Below are the code and all the weights of a small trained network. Each question names an input and a target symbol and asks about switching units off, where a switched-off unit gives its printed mean instead of its output.

import numpy as np


def w(rows, s, z=0):
    codes = np.array(rows[::2]) - 128.0
    scale = np.full(codes.shape[1], s)
    scale[-1] = z or s
    return codes * scale


def norm(h):
    return h / np.sqrt((h * h).mean(-1, keepdims=True) + 1e-5)


def f(y):
    return np.maximum(y, 0)


def softmax(a):
    e = np.exp(a - a.max(-1, keepdims=True))
    return e / e.sum(-1, keepdims=True)


def log_softmax(a):
    a = a - a.max(-1, keepdims=True)
    return a - np.log(np.exp(a).sum(-1, keepdims=True))


def net(x, mask):
    ids = ['ΓΔΛΣΦΨαζηθω'.index(c) for c in x.split()]
    T = len(ids)
    res = E[ids] + P[:T]
    u = 0
    for l in range(2):
        r = norm(res)
        for j in range(2):
            rows = slice(2 * j, 2 * j + 2)
            q, k, v = (r @ M[l][rows].T for M in (Q, K, V))
            z = softmax(np.where(np.tri(T) > 0, q @ k.T / 2**0.5, -1e9)) @ v
            o = O[l][rows]
            res = res + np.where(mask[u + j], z, o[:, -1]) @ o[:, :-1]
        u += 2
        y = f(norm(res) @ A[l][:, :-1].T + A[l][:, -1])
        res = res + np.where(mask[u : u + 4], y, B[l][:, -1]) @ B[l][:, :-1]
        u += 4
    return log_softmax(norm(res)[-1] @ U[:, :-1].T + U[:, -1])


Q, K, V, O, A, B = {}, {}, {}, {}, {}, {}
E = w([
[96,152,119,110,7],'Γ',
[64,213,126,137,147],'Δ',
[148,150,147,188,54],'Λ',
[178,90,159,140,34],'Σ',
[135,130,123,182,157],'Φ',
[204,78,187,109,155],'Ψ',
[89,142,159,173,117],'α',
[39,205,132,147,124],'ζ',
[226,168,76,70,138],'η',
[115,106,251,91,85],'θ',
[124,85,133,175,59],'ω',
],0.013)
P = w([
[114,110,84,103,255],'0',
[150,221,184,195,27],'1',
[191,168,221,195,91],'2',
[140,137,224,148,47],'3',
[149,138,192,155,58],'4',
[141,117,233,139,83],'5',
[111,141,225,143,57],'6',
[13,183,193,130,55],'7',
],0.0073)
Q[0] = w([
[185,132,31,75,170],'L0H1',
[199,145,40,91,142],'L0H1',
[101,89,65,98,160],'L0H2',
[2,136,111,70,173],'L0H2',
],0.0078)
K[0] = w([
[168,173,112,49,1],'L0H1',
[181,221,113,70,116],'L0H1',
[91,167,203,123,135],'L0H2',
[28,62,121,91,139],'L0H2',
],0.0082)
V[0] = w([
[177,201,163,95,152],'L0H1',
[249,82,120,71,73],'L0H1',
[96,175,147,99,175],'L0H2',
[160,154,146,255,65],'L0H2',
],0.0094)
O[0] = w([
[55,251,56,1,177,111],'L0H1',
[65,101,22,104,111,102],'L0H1',
[193,164,165,95,45,92],'L0H2',
[4,168,187,88,234,251],'L0H2',
],0.007,0.015)
A[0] = w([
[113,120,102,107,93,15],'L0N1',
[124,102,161,75,182,16],'L0N2',
[163,75,181,78,94,3],'L0N3',
[92,172,97,145,253,225],'L0N4',
],0.0076,0.0053)
B[0] = w([
[116,173,203,127,103,128],'L0N1',
[84,121,164,212,125,131],'L0N2',
[82,175,138,69,53,129],'L0N3',
[128,94,139,80,1,255],'L0N4',
],0.0093,0.0084)
Q[1] = w([
[95,156,198,97,22],'L1H1',
[112,170,20,232,247],'L1H1',
[2,167,244,71,88],'L1H2',
[84,85,5,67,150],'L1H2',
],0.0087)
K[1] = w([
[130,133,70,1,238],'L1H1',
[159,56,204,208,36],'L1H1',
[237,48,110,254,107],'L1H2',
[79,152,201,70,70],'L1H2',
],0.0076)
V[1] = w([
[123,185,24,42,72],'L1H1',
[86,170,62,136,170],'L1H1',
[255,204,157,97,69],'L1H2',
[70,243,138,26,191],'L1H2',
],0.0097)
O[1] = w([
[48,34,78,56,160,67],'L1H1',
[43,10,138,128,161,49],'L1H1',
[164,218,95,39,158,133],'L1H2',
[44,223,243,94,182,2],'L1H2',
],0.011,0.0048)
A[1] = w([
[135,12,99,66,95,248],'L1N1',
[28,179,146,79,241,187],'L1N2',
[30,253,36,156,122,147],'L1N3',
[94,23,73,231,226,254],'L1N4',
],0.0079,0.004)
B[1] = w([
[111,111,89,73,133,234],'L1N1',
[171,11,144,138,81,254],'L1N2',
[167,53,152,86,168,183],'L1N3',
[18,75,86,73,180,216],'L1N4',
],0.013,0.0061)
U = w([
[181,120,181,14,79,3],'Γ',
[238,182,109,84,67,95],'Δ',
[130,173,151,90,123,83],'Λ',
[191,33,121,228,55,74],'Σ',
[139,164,158,63,172,114],'Φ',
[47,150,254,175,157,218],'Ψ',
[168,111,67,83,40,78],'α',
[148,177,128,135,152,144],'ζ',
[111,102,77,41,132,134],'η',
[109,100,119,88,103,37],'θ',
[36,86,58,147,160,192],'ω',
],0.0081,0.0039)

Each question gives the input, a string of symbols that net reads in full, and the target symbol t.
The units are the heads (2 rows each of Q, K, V and O) and the neurons (one row each of A and B). Each row of codes is followed by its name. A weight is (code - 128) times the scale printed after its matrix; where a second scale follows, it is the last column's (O, A, B and U).
mask holds one flag per unit, layer by layer, with each layer's heads first. A switched-off unit (its flag False) gives its mean, the last column of its rows in O or B, instead of its output. The means were averaged over made-up inputs and are rounded, as every weight is.
A unit's drop is (log p(t) with every unit on - log p(t) with that unit switched off) / (log p(t) with every unit on - log p(t) with every unit switched off).
The circuit of an input: a set's keep is (log p(t) with only the set's units on - log p(t) with every unit switched off) / (log p(t) with every unit on - log p(t) with every unit switched off). Starting from all 12 units, units are removed one at a time, each time the one whose removal leaves the highest keep (on an exact tie, the one counted first), for as long as the keep stays at least 0.8.
units of the circuit, in order: the units of the circuit, biggest drop first
unit that matters most: the unit with the biggest drop
drop of u: that unit's drop, to one decimal
input ω Σ ω Φ ω θ, target Σ: units of the circuit, in order -> L1H2, L0H1
input ω ω ω η, target ω: units of the circuit, in order -> L0H1, L1H1
input ω η Λ ω ω ω α, target ω: units of the circuit, in order -> L0H1, L1H1, L1N4
input θ θ Φ Λ ω Λ Ψ Λ, target Γ: unit that matters most -> L0H2
input Σ Σ Λ θ Λ, target ω: units of the circuit, in order -> L0H1, L1H2, L1N4, L0H2
input Λ Λ Σ, target Ψ: units of the circuit, in order -> L0H2, L1H2
input Φ θ Λ Λ Λ η Φ, target η: units of the circuit, in order -> L0H1, L1H1, L0H2, L1H2
input Φ Λ Φ Λ Λ Φ Λ ζ, target Δ: units of the circuit, in order -> L0H2, L1H2, L1H1
input θ Φ Λ ζ Λ Δ Φ, target Γ: units of the circuit, in order -> L0H2, L1H2, L0H1, L1N2
input Φ ζ Λ, target Δ: units of the circuit, in order -> L0H2, L1H2, L0H1
input ω Λ Λ Λ Σ, target Σ: units of the circuit, in order -> L1H2, L1H1, L0H2
input Σ Ψ Ψ, target ω: units of the circuit, in order -> L0H1, L1H2, L1N4
input ω Λ ω Φ ω Λ Λ Ψ, target Σ: drop of L1H1 -> 0.5
input Σ Φ Λ Λ ω Γ Λ Σ, target ω: unit that matters most -> L0H1
input ω Γ Γ Σ Λ ω, target Σ: drop of L1H2 -> 0.9
input Λ ω Σ, target Ψ: drop of L0H1 -> 0.0
input Λ θ θ Λ ω Φ, target Ψ: drop of L1H2 -> 0.2
